Below is a small trained network, with its code and all its weights. Each question gives an input and a target symbol and asks what happens when units are switched off, that is, made to give their printed mean instead of their output.

import numpy as np


def w(rows, s, z=0):
    codes = np.array(rows[::2]) - 128.0
    scale = np.full(codes.shape[1], s)
    scale[-1] = z or s
    return codes * scale


def f(y):
    return y / 2 * (1 + np.tanh(0.7978845608 * (y + 0.044715 * y**3)))


def softmax(a):
    e = np.exp(a - a.max(-1, keepdims=True))
    return e / e.sum(-1, keepdims=True)


def log_softmax(a):
    a = a - a.max(-1, keepdims=True)
    return a - np.log(np.exp(a).sum(-1, keepdims=True))


def net(x, mask):
    ids = ['αβγδεζηθλμξπστφω'.index(c) for c in x.split()]
    T = len(ids)
    res = E[ids] + P[:T]
    u = 0
    for l in range(2):
        r = res
        for j in range(2):
            rows = slice(2 * j, 2 * j + 2)
            q, k, v = (r @ M[l][rows].T for M in (Q, K, V))
            z = softmax(np.where(np.tri(T) > 0, q @ k.T / 2**0.5, -1e9)) @ v
            o = O[l][rows]
            res = res + np.where(mask[u + j], z, o[:, -1]) @ o[:, :-1]
        u += 2
        y = f(res @ A[l][:, :-1].T + A[l][:, -1])
        res = res + np.where(mask[u : u + 12], y, B[l][:, -1]) @ B[l][:, :-1]
        u += 12
    return log_softmax(res[-1] @ U[:, :-1].T + U[:, -1])


Q, K, V, O, A, B = {}, {}, {}, {}, {}, {}
E = w([
[120,104,125,114,120,148,104],'α',
[108,89,87,171,116,78,187],'β',
[144,114,140,108,89,94,149],'γ',
[121,117,110,91,84,120,179],'δ',
[84,107,130,98,113,191,141],'ε',
[219,140,109,25,53,138,189],'ζ',
[44,128,29,127,133,109,210],'η',
[94,6,108,195,117,146,110],'θ',
[103,103,180,159,146,170,153],'λ',
[80,94,64,26,167,173,144],'μ',
[105,59,172,99,142,210,70],'ξ',
[63,203,152,59,173,164,162],'π',
[128,132,212,82,184,179,93],'σ',
[91,118,157,70,213,113,155],'τ',
[121,23,153,181,184,97,78],'φ',
[9,172,71,159,116,208,156],'ω',
],0.018)
P = w([
[128,97,126,99,80,85,181],'0',
[95,80,134,66,73,83,180],'1',
[132,156,118,124,108,94,110],'2',
[123,97,113,136,120,133,186],'3',
[67,80,145,85,105,104,157],'4',
[116,172,117,132,142,108,83],'5',
[109,108,117,148,153,159,163],'6',
[40,83,156,100,133,121,133],'7',
[102,188,118,142,177,123,56],'8',
[93,118,118,159,187,184,141],'9',
[4,89,160,117,159,137,116],'10',
],0.022)
Q[0] = w([
[40,105,157,55,140,93,127],'0.h0',
[149,151,133,143,112,102,96],'0.h0',
[186,196,156,157,38,84,33],'0.h1',
[251,149,79,166,148,196,148],'0.h1',
],0.021)
K[0] = w([
[53,145,119,175,254,156,52],'0.h0',
[175,153,139,126,31,69,101],'0.h0',
[210,110,169,141,25,128,115],'0.h1',
[164,128,111,64,27,70,213],'0.h1',
],0.013)
V[0] = w([
[175,79,149,197,119,133,76],'0.h0',
[147,173,163,189,116,82,159],'0.h0',
[180,142,254,91,223,112,153],'0.h1',
[129,141,211,153,37,210,99],'0.h1',
],0.0079)
O[0] = w([
[144,77,174,2,53,34,93,1],'0.h0',
[71,194,116,133,154,94,132,22],'0.h0',
[164,104,224,82,185,96,206,86],'0.h1',
[144,129,238,145,29,171,88,46],'0.h1',
],0.0091,0.008)
A[0] = w([
[131,32,120,118,131,105,113,19],'0.n0',
[81,93,144,96,85,116,156,55],'0.n1',
[150,168,165,87,123,116,31,225],'0.n2',
[67,107,143,105,150,154,131,34],'0.n3',
[169,186,111,162,120,42,115,146],'0.n4',
[208,192,126,85,122,180,137,79],'0.n5',
[127,71,106,121,108,111,150,138],'0.n6',
[147,120,140,117,152,133,80,185],'0.n7',
[143,76,197,122,121,137,183,51],'0.n8',
[202,175,85,158,107,113,6,1],'0.n9',
[144,232,155,171,123,69,118,117],'0.n10',
[75,67,98,152,131,140,179,88],'0.n11',
],0.011,0.0076)
B[0] = w([
[107,188,101,73,86,156,123,140],'0.n0',
[144,148,167,164,143,124,75,140],'0.n1',
[115,137,94,137,45,146,102,139],'0.n2',
[170,136,97,142,140,116,132,172],'0.n3',
[188,186,126,130,142,44,155,132],'0.n4',
[214,164,82,173,128,157,78,129],'0.n5',
[125,115,139,131,132,178,139,162],'0.n6',
[151,110,115,127,85,138,172,135],'0.n7',
[122,191,119,118,142,86,155,146],'0.n8',
[204,116,151,116,168,155,194,133],'0.n9',
[169,165,248,125,101,106,140,131],'0.n10',
[175,132,163,83,110,120,126,253],'0.n11',
],0.013,0.018)
Q[1] = w([
[105,98,130,100,133,152,242],'1.h0',
[32,129,59,135,110,167,153],'1.h0',
[139,134,162,123,166,89,138],'1.h1',
[234,1,121,108,143,173,232],'1.h1',
],0.0093)
K[1] = w([
[120,163,109,109,254,192,106],'1.h0',
[101,163,44,146,146,165,120],'1.h0',
[132,106,172,119,137,62,135],'1.h1',
[179,158,115,97,223,170,78],'1.h1',
],0.011)
V[1] = w([
[153,96,158,47,132,205,72],'1.h0',
[93,253,119,84,142,216,146],'1.h0',
[163,130,63,81,178,107,77],'1.h1',
[32,61,182,140,155,69,160],'1.h1',
],0.0064)
O[1] = w([
[194,129,123,156,171,208,2,160],'1.h0',
[47,197,155,150,195,224,113,248],'1.h0',
[224,106,72,154,117,179,142,174],'1.h1',
[91,101,164,70,245,126,67,34],'1.h1',
],0.0073,0.011)
A[1] = w([
[137,120,135,67,76,83,92,123],'1.n0',
[122,99,174,180,117,125,197,78],'1.n1',
[156,142,166,217,137,76,122,18],'1.n2',
[82,106,76,110,116,149,125,148],'1.n3',
[152,197,59,135,152,112,67,102],'1.n4',
[63,135,132,140,88,144,94,28],'1.n5',
[129,241,181,95,86,138,96,2],'1.n6',
[129,83,245,169,111,139,96,121],'1.n7',
[173,105,188,75,141,93,112,185],'1.n8',
[39,82,112,153,100,151,91,151],'1.n9',
[94,214,112,159,72,136,103,223],'1.n10',
[156,14,148,82,116,156,117,183],'1.n11',
],0.012,0.0057)
B[1] = w([
[157,80,123,95,106,91,64,142],'1.n0',
[125,137,111,101,118,142,94,146],'1.n1',
[101,106,98,178,182,97,43,135],'1.n2',
[121,158,119,174,112,134,73,189],'1.n3',
[79,124,151,106,78,68,190,178],'1.n4',
[170,157,181,132,161,125,131,171],'1.n5',
[166,166,37,110,158,144,126,180],'1.n6',
[113,157,181,168,5,81,194,145],'1.n7',
[88,107,74,124,133,92,90,163],'1.n8',
[127,121,142,158,135,88,91,184],'1.n9',
[116,71,173,87,131,120,109,248],'1.n10',
[139,148,149,160,191,86,140,188],'1.n11',
],0.013,0.017)
U = w([
[126,152,90,209,141,65,103,79],'α',
[172,136,90,141,105,93,136,114],'β',
[128,63,109,125,113,111,112,143],'γ',
[122,135,123,113,108,129,126,158],'δ',
[150,164,185,168,112,104,166,131],'ε',
[155,59,145,91,92,178,148,186],'ζ',
[56,131,31,171,95,144,109,157],'η',
[194,154,146,132,136,95,93,31],'θ',
[98,189,119,121,100,103,131,97],'λ',
[193,136,77,198,147,152,101,164],'μ',
[169,191,134,85,100,143,115,57],'ξ',
[96,168,160,68,123,212,148,59],'π',
[138,254,106,143,143,105,102,1],'σ',
[139,91,160,100,176,104,144,192],'τ',
[140,150,57,117,133,119,64,29],'φ',
[76,107,130,152,133,156,62,196],'ω',
],0.0088,0.0061)

Each question gives the input, a string of symbols that net reads in full, and the target symbol t.
The units are the heads (2 rows each of Q, K, V and O) and the neurons (one row each of A and B). Each row of codes is followed by its name. A weight is (code - 128) times the scale printed after its matrix; where a second scale follows, it is the last column's (O, A, B and U).
mask holds one flag per unit, layer by layer, with each layer's heads first. A switched-off unit (its flag False) gives its mean, the last column of its rows in O or B, instead of its output. The means were averaged over made-up inputs and are rounded, as every weight is.
A unit's drop is (log p(t) with every unit on - log p(t) with that unit switched off) / (log p(t) with every unit on - log p(t) with every unit switched off).
The circuit of an input: a set's keep is (log p(t) with only the set's units on - log p(t) with every unit switched off) / (log p(t) with every unit on - log p(t) with every unit switched off). Starting from the 12 units with the biggest drops (on a tie, the unit counted first), units are removed one at a time, each time the one whose removal leaves the highest keep (on an exact tie, the one counted first), for as long as the keep stays at least 0.8.
circuit, biggest first: the units of the circuit, biggest drop first
most important unit: the unit with the biggest drop
top k neurons: the k neurons with the biggest drops, biggest first
k most important neurons of layer l: the k neurons of layer l with the biggest drops, biggest first
which heads matter: for each layer, one digit per head in row order, 1 if its drop is at least 0.15 and else 0, layers parted by /
input μ ε ε ε τ τ ω μ τ π λ, target τ: circuit, biggest first : [0.h1]
input μ ε π φ τ, target φ: which heads matter : 10 / 00
input ζ ω τ ω β ε φ ε β, target α: circuit, biggest first : [1.n2; 0.n4; 0.n11]
input ε ε ζ η ε γ, target φ: which heads matter : 11 / 10
input λ π τ ε θ, target τ: which heads matter : 01 / 01
input φ ε ε μ ξ ε ζ μ λ, target ε: circuit, biggest first : [1.n7; 0.h1]
input ε μ ω ε ζ, target ω: which heads matter : 01 / 00
input ζ δ ζ, target β: circuit, biggest first : [1.n4; 0.n5; 1.h1]
input λ ε ε ξ, target ξ: circuit, biggest first : [0.h0; 0.n8; 0.n0; 0.h1]
input μ μ ε ε σ, target σ: circuit, biggest first : [0.n8; 0.h1; 1.n6]
input ε γ η δ ε, target η: which heads matter : 01 / 00
input ε ε γ ε, target ε: which heads matter : 01 / 01
input θ μ φ η β ω, target π: which heads matter : 01 / 00
input ε ε φ γ ξ, target φ: top 2 neurons : [0.n0; 1.n6]
input ε μ φ μ η β β, target η: 3 most important neurons of layer 1 : [1.n4; 1.n5; 1.n10]
input ω θ β, target α: circuit, biggest first : [1.n2; 0.n4]
input ε τ π γ ε τ π, target π: which heads matter : 10 / 10
input ζ τ ε, target ω: top 2 neurons : [0.n11; 1.n10]
input θ ε ε ε ε ε η, target η: top neuron : [1.n3]
input τ μ ε ε ζ ε μ, target μ: which heads matter : 10 / 00
input ε ε ζ β ε ε σ μ γ μ, target μ: circuit, biggest first : [0.h0; 1.n10]
input ζ σ β σ π, target σ: most important neuron of layer 0 : [0.n8]
input ε μ β μ β π β, target π: which heads matter : 00 / 10
input ε ε β ξ, target ξ: 2 most important neurons of layer 1 : [1.n6; 1.n7]
input ω λ ε ε ε, target ε: top 3 neurons : [1.n7; 0.n1; 0.n0]
input ω ξ ε ε φ, target φ: circuit, biggest first : [0.n0; 0.h0; 1.n6; 1.n0]
input τ δ μ λ ε φ μ σ, target φ: most important unit : 0.h0
input γ ω θ π μ, target π: circuit, biggest first : [1.h0; 0.h0; 0.n11]
input ε ε ζ ε, target ζ: circuit, biggest first : [0.n5; 1.h1; 1.n10; 0.h1]
